Each row has a name. After each piece below comes the name of the row it's from, unless a question asks for something else. Each question is about the rows just above it. Places in a row count from 1.

Columns, left to right: R M P C Q Y H D X
[ 11 -24 -13  10   2  -1  10  26 -14] = dozo
[-4 10 14 -7 55  6 -6 10 19] = Doz
[  8  55  17   4 -10   5   9  11  10] = feten
[ -3  56  23  28   2  -9 -22  -5 -11] = Did
[  7 -52  13   8  -5  -4 -11 -49 -14] = gur
Which value is in both Doz and dozo? => [10]
[-9] is at row and place => Did, 6
Which column holds this, read top down? [ 55  56 -52] => M
Row and place of [-6] in the named rows: => Doz, 7
[26 10 11 -5] is in which column, read top down? => D
Where in the named rows is [-52]? => gur, 2

Columns, left to right: K L W S G T E F
[-31 -32 -16 -32 -10  21 -36  27]  lav
[ 41  42   9 -45  -8  18   7   9]  Pubil
[-43  34  40 -39 -42 -26 -12 -16]  gur
[-31 -32 -16 -32 -10  21 -12 -44]  Did
[42] is at row and place => Pubil, 2
[-45] is at row and place => Pubil, 4
Which column holds this, read top down? [-36   7 -12] => E
Which column holds this, read top down? [-31  41 -43] => K

Columns, left to right: Z B N A
[-10 -23  46   4] : Doz
[ 43   0  27 -18] : gur
[ 18 -32  24  32] : Pubil
[-29  37  28  29] : Did
[ -8  25 -29 -39] : puriv
[-19  15 -10 -16] : Nop
[ 14 -19  -4 -33] : Lerit
[ 26  36 -29 -10] : feten
[-30  17 -36  11] : dozo
[-20 -11 -35 -25] : Puf
[  8  14 -28  28] : lav
[-30 -27  24 -28] : muk
Row and place of [25] in the named rows: => puriv, 2
Shared by Did and puriv: => [-29]
The one value in muk and lav: => [-28]

Columns, left to right: Los satad Mirif gova Sovo
[-16 -28  -9  43 -21] = muk
[ 19 -33 -28  37 -26] = puriv
[ 37  10  -4   7 -47] = Puf
[ 35  -2 -10  38 -15] = Nop
Row and place of [-33] in the named rows: => puriv, 2
Which value is in both puriv and Puf? => [37]

Columns, left to right: rata Fim Poko diber
[ 12  13  11 -28] : Pubil
[ 38  13  11 -28] : Lerit
[-43 -19  -3 -12] : puriv
[-43 -19  -3   3] : Nop
Row and place of [38] in the named rows: => Lerit, 1
Which column holds [-19 -19] top down? => Fim
Which column holds this, read top down? [ 13  13 -19] => Fim
Which column holds this, read top down? [-28 -12   3] => diber

Columns, left to right: deg lakol Papon mati voba
[ 12 -19  -7  17 -11] : feten
[-20  13  18 -16  -9] : Puf
[ 19 -19 -53 -11   7] : dozo
[ 13  -4 -18 -10  10] : Lerit
Shared by Puf and Lerit: => [13]
Which column holds this, read top down? [-19  -4] => lakol
Which row holds [ 12 -19  -7  17 -11]? => feten
[ 13  -4 -18 -10  10] is in which row? => Lerit
Which column holds this, read top down? [-19  13] => lakol

Columns, left to right: gik Lefun gura mun vom Pel
[ 42 -47 -42  50  51 -39] = Did
[ 53 -50 -38  54 -30  32] = puriv
[-49  27 -46 -45  34 -32] = feten
[ 52 -25 -50  50  19 -50] = Nop
[-37 -34 -15  20 -26 -27] = Lerit
[ 52 -43  51  42  23 -46] = Puf
[-32 -24 -52   4 -26  30] = lav
[-47 -35  -5  37 -18  36] = Doz
[-50 -28 -34  21 -33  35] = dozo
[-38  50 -28 -52  45 -48] = gur
[-41 -35 -45  17 -38  32] = Pubil
Shared by puriv and gur: => [-38]
Which value is in both Nop and dozo? => [-50]
Row and place of [4] in the named rows: => lav, 4
[-25] is at row and place => Nop, 2
Row and place of [53] in the named rows: => puriv, 1

Columns, left to right: fabu vefa dubun rubel rone diz
[-52 -53 -36 -46  23 -21] -> Nop
[  6  36 -49 -51  51  29] -> gur
[-21   6 -48 -51  45 -25] -> dozo
[ 41 -21 -34 -56  37  46] -> feten
[-48 -51   7  47 -22 -49] -> muk
[-34  -8 -49 -47  46 -37] -> Doz
[-38 -16 -44 -50  38 -21] -> Did
[-44 -49 -45  50  23 -41] -> Puf
[-48 -54 -11 -41  -9 -34] -> Pubil
[ 34  50 -51  48  51  41] -> puriv
[-46  42 -50 -53 -43 -50] -> lav
[-47 -50  22 -39 -37 -23] -> Lerit
[-49 -48 -34] is in which column, read top down? => dubun
Which column holds [-48 -34 -38 -44 -48  34 -46 -47] top down? => fabu
Which value is in both Nop and feten? => [-21]
[23 51 45] is in which column, read top down? => rone

Columns, left to right: Nozo Rar Veki bupe
[ 16 -47  20 -27] -> puriv
[-48 -44 -38 -50] -> Did
[-45 -39 -40 -29] -> feten
[-40 -46 -40 -39] -> Nop
[33 13 47 33] -> lav
[ -4 -29  15 -43] -> Doz
[ 12  -1  15 -13] -> Lerit
[-45 -47 -38 -36] -> Puf
[-40  47] is in which column, read top down? => Veki
[-36] is at row and place => Puf, 4

Columns, left to right: mip siv betag Pep
[-52 -23   7 -41] = puriv
[-52 -18   2 -28] = lav
[-52 -23   7 -28] = Pubil
[  1 -22  -4 -17] = dozo
[-34  -7  40   1] = gur
Row and place of [-17] in the named rows: => dozo, 4
The one value in dozo and gur: => [1]
Where in the named rows is [-41]? => puriv, 4

Columns, left to right: pezop Kozo difuv vabun Batus mefu san marar gupo Zafek
[ -5  17 -28   5  -8  -7 -20  -1  -2   7]  Lerit
[ -4  -7  -6   9  -6  -1 -45   3  -7  -5]  gur
[  0  -5  -2  -5  -4 -13 -29  -5   4 -31]  Nop
[ -2 -11 -20  -9  14  -4  58   5   6   8]  muk
[-10 -29  11  13   5   4 -31   1   0 -33]  Pubil
[  0  -5  -2  -5  -4 -13 -29 -12   4 -31]  puriv
[ -8   1   5  -1   2  -3 -13   2   1  13]  lav
[ -2  19  -8 -11  -2 -11 -20   1   7   1]  dozo
[  2   0  -7  -1   9  -9  -7   1 -15   7]  Puf
[  8   1 -13   1  -9   0  -8 -23 -12 -10]  feten
[  8  -5  -2  -5  -4 -13 -29 -13   4 -31]  Doz
Which column holds [-29  -5   1  19   0   1  -5] top down? => Kozo
Shared by Nop and Puf: => [0]
[-2  9 -9] is in which column, read top down? => Batus
Where do [  2   0  -7  -1   9  -9  -7   1 -15   7] appear? => Puf
Which column holds [ -8  -7 -13] top down? => difuv
Which row holds [ -4  -7  -6   9  -6  -1 -45   3  -7  -5]? => gur
Which value is in both muk and lav? => [5]

Columns, left to right: kose fefu Kup gurig tobol vebi
[ -5  -7 -16  10  -6  15] = puriv
[ 14   7 -39  17  -6  -8] = dozo
[  8   6 -27  -8 -15  13] = feten
[-10  29 -44 -12   7  20] = lav
[ 35  12 -37  -3 -14  19] = Lerit
[ 15 -14 -38 -39 -13  15] = Did
[-12  -3  -2  40   1  15] = gur
[-10 -14   1  -9  16  -5] = Puf
[10 16 -2  7  3  5] = Pubil
Which column holds [ -7   7   6  29  12 -14] top down? => fefu
Shared by Puf and Pubil: => [16]
[-39 -27 -44 -37 -38  -2   1  -2] is in which column, read top down? => Kup
[-37 -38] is in which column, read top down? => Kup
Which column holds this, read top down? [-44 -37 -38] => Kup
Which column holds this, read top down? [13 20 19 15 15 -5  5] => vebi

Columns, left to right: baliv bigi tig mili Fesof gomaz
[ 17  -1  15 -45  43 -54] = Pubil
[  6 -15  -2   7  14 -30] = Did
[ 0 -3 16  8 29  4] = Doz
[-18  34 -11  11  24  20] = muk
[8] is at row and place => Doz, 4
Row and place of [-2] in the named rows: => Did, 3
Which column holds this, read top down? [14 29 24] => Fesof

Columns, left to right: ribef Zusut Mibof Zulun Sopu zetud
[15 35  6  8  9  4]  dozo
[-12  20  57  -7 -18  24]  Did
[  9 -19  -4   4   1  18]  Pubil
[-12  -1  15 -12  -8  21]  Nop
[ 9 -9 -6  5  1 14]  Puf
[  3  16  -1   6   0 -10]  muk
[-10  19  22  -3  -8  11]  lav
[-12  26   8   2 -22   4]  Doz
[  6  20  28  10 -23  37]  Lerit
[-10  19  22  -7  -9   3]  puriv
[ -6  15 -10   3  -4 -13]  feten
The one value in Nop and Doz: => [-12]
Where in the named rows is [26]? => Doz, 2
Row and place of [10] in the named rows: => Lerit, 4
Which column holds [-19  -1  -9] top down? => Zusut
Which column holds this, read top down? [-12   9   3 -10 -12] => ribef

Columns, left to right: dak Folo Kop muv bug Tib Kek
[-18 -29 -19  24  -5  -5  23] : Nop
[-18 -25 -47 -22  24  -9 -31] : muk
[ 33  21  51 -10 -24   5 -12] : feten
[ -5 -25  -8  -9  -5  -1  47] : dozo
[ 25  19  57 -22 -35   2  39] : puriv
[-12 -29 -27  -9  30 -26  34] : lav
[-26 -12 -14   4  -4  -8  11] : gur
[-20  -2   1 -18 -22  -9 -16] : Doz
[-19 -23 -22  -6  13   2  13] : Pubil
Row and place of [19] in the named rows: => puriv, 2
Which value is in both gur and feten? => [-12]
[ -5  -9   5  -1   2 -26  -8  -9] is in which column, read top down? => Tib
The one value in Nop and Doz: => [-18]
The one value in feten and gur: => [-12]
Row and place of [-27] in the named rows: => lav, 3

Columns, left to right: pap zet rop ner nus
[  0 -12  22   0  50] -> feten
[23 24 23  0 12] -> gur
[-12 -12  -4  23  50] -> muk
Which column holds [23 -4] top down? => rop
Which value is in both muk and gur? => [23]
Shared by gur and muk: => [23]
The one value in gur and feten: => [0]
[24] is at row and place => gur, 2
which: [-12 -12  -4  23  50] => muk
Where do [  0 -12  22   0  50] appear? => feten

Columns, left to right: gom nasep kub sop rused
[18 -6 -5  9 12]  dozo
[ 10   0 -12   1   2]  Pubil
[-31  -6  33  -2  11]  muk
[ 20  -6 -32  16  23]  gur
[-38   0  47  13   6]  puriv
[-13  -4  11   7   8]  Nop
[ 20  -6 -32 -21 -30]  feten
[  6   1 -24 -18  10]  Did
[  1  -6 -41 -31 -52]  Doz
[-13  -4  11 -10 -14]  lav
Which column holds this, read top down? [ 1 -6] => nasep
The one value in Pubil and Doz: => [1]
Which column holds this, read top down? [ 33 -32] => kub
Shared by Doz and Did: => [1]

Columns, left to right: Vonag daris zete Roz bobe Fuve peko bagud
[ 15  -1  28 -24 -17  30   9 -12]  feten
[ 13   4  30 -23 -17  31   3  -8]  Pubil
[  9 -12  28 -24 -17  20  49 -10]  Doz
[ -2  33  29 -10 -17  10  25  -9]  puriv
[ -8 -12  50 -10 -17   0  -1  17]  Nop
[ 13  -9  29 -16 -17  10  13 -12]  Puf
[ -7   0  43  -9 -17   1  10  14]  muk
[ -6 -12  50 -10 -17   0  34  -3]  lav
[ -4  34  30  -6 -17  -4  34 -10]  Lerit
[  6 -10  38 -18 -17   6   5   2]  gur
[ 13   1  51  -8 -17  -4  -1  16]  dozo
which: [ -8 -12  50 -10 -17   0  -1  17] => Nop
Which value is in both muk and Pubil? => [-17]

Columns, left to right: zulab Sog kinon likas
[26 32 30 31] = Did
[  3  31 -27  15] = Puf
[ 31 -20 -41  31] = lav
[ 18 -20  21 -23] = Lerit
[ 1 44 37 -6] = gur
[  0 -19   0  -1] = muk
Which value is in both Did and Puf? => [31]
Which column holds [ 3 31 18  1  0] top down? => zulab
Where in the named rows is [30]? => Did, 3
Which column holds this, read top down? [ 3 31] => zulab
Row and place of [21] in the named rows: => Lerit, 3
Which value is in both Puf and lav? => [31]

Columns, left to right: vava Fid zagip fava rofat bage Tep ziti zepu vuzo
[-17   3  -1 -27  -7  -3   4 -20 -18 -13] -> dozo
[ 10 -20 -23 -20  39 -18   6   4 -40 -17] -> Pubil
[ -4   7   9 -12  35 -11  11  10 -24 -20] -> Puf
Which value is in both Puf and dozo? => [-20]
Where in the named rows is [-11]? => Puf, 6
The row with [ -4   7   9 -12  35 -11  11  10 -24 -20] is => Puf
Where in the named rows is [-12]? => Puf, 4
Where in the named rows is [-7]? => dozo, 5
Which column holds this, read top down? [4 6] => Tep

Columns, left to right: dul Rifi Foz Bar nutu
[-20  26 -40  46  51]  dozo
[-46  20  12  45  46]  Doz
[ 49  37  27 -47  47]  Puf
[-20  26 -40  42  23]  Pubil
[ 47  46 -32 -43 -47]  gur
[ 30  -4 -12  38  46]  Nop
[-51  -8  34 -43 -44]  feten
[ 38  16  13  45 -52]  muk
[ 12 -48 -51 -27  48]  Lerit
[ 31  43  26  47 -50]  lav
[ 46 -22 -46  50 -39]  Did
[-20  26 -40  46  23]  puriv
Row and place of [-52] in the named rows: => muk, 5
The one value in Lerit and feten: => [-51]
Which column holds this, read top down? [-20  47  30 -51] => dul
Shared by puriv and lav: => [26]

Columns, left to right: zamik zub Pemi Pibo beno rupe sepel defe tipur vukas
[ 11 -12  -2   5   2   2 -16  24   1   1] -> gur
[  2   7  33   5  21   5 -11  -6   1 -12] -> feten
[  9   9  18 -17  -6  14 -10  18   8  -1] -> puriv
[-5  5 12 10  7 14 -3 29 -3 19] -> Doz
[  9   9  -3  31 -11   5  -5   0  -5  -6] -> lav
[ 11 -12   3  18   2  13   4   3  -7  -6] -> Nop
[  6  -5  15   2   1 -13  44  -2   1   6] -> Pubil
Shared by lav and gur: => [5]
Which row holds [-5  5 12 10  7 14 -3 29 -3 19]? => Doz
Which column holds [18 12 -3  3 15] top down? => Pemi

Columns, left to right: Gubu gaz Tobu furum lumev gapev Vireb Dad baf
[ 23  28  29 -12  53  20  18   3  16] -> muk
[-53  34  39  -7   9  -5 -31  -2   1] -> Did
[-47  41  37  -6   8 -14 -31  -6   2] -> dozo
[-48  41  40  -5  11 -12 -28  -6   1] -> Lerit
[ 22  26  41 -22  35  17  10 -11   7] -> Puf
Row and place of [17] in the named rows: => Puf, 6
[-14 -12  17] is in which column, read top down? => gapev
Which column holds [2 1] top down? => baf
Which column holds [ 18 -31 -31 -28] top down? => Vireb

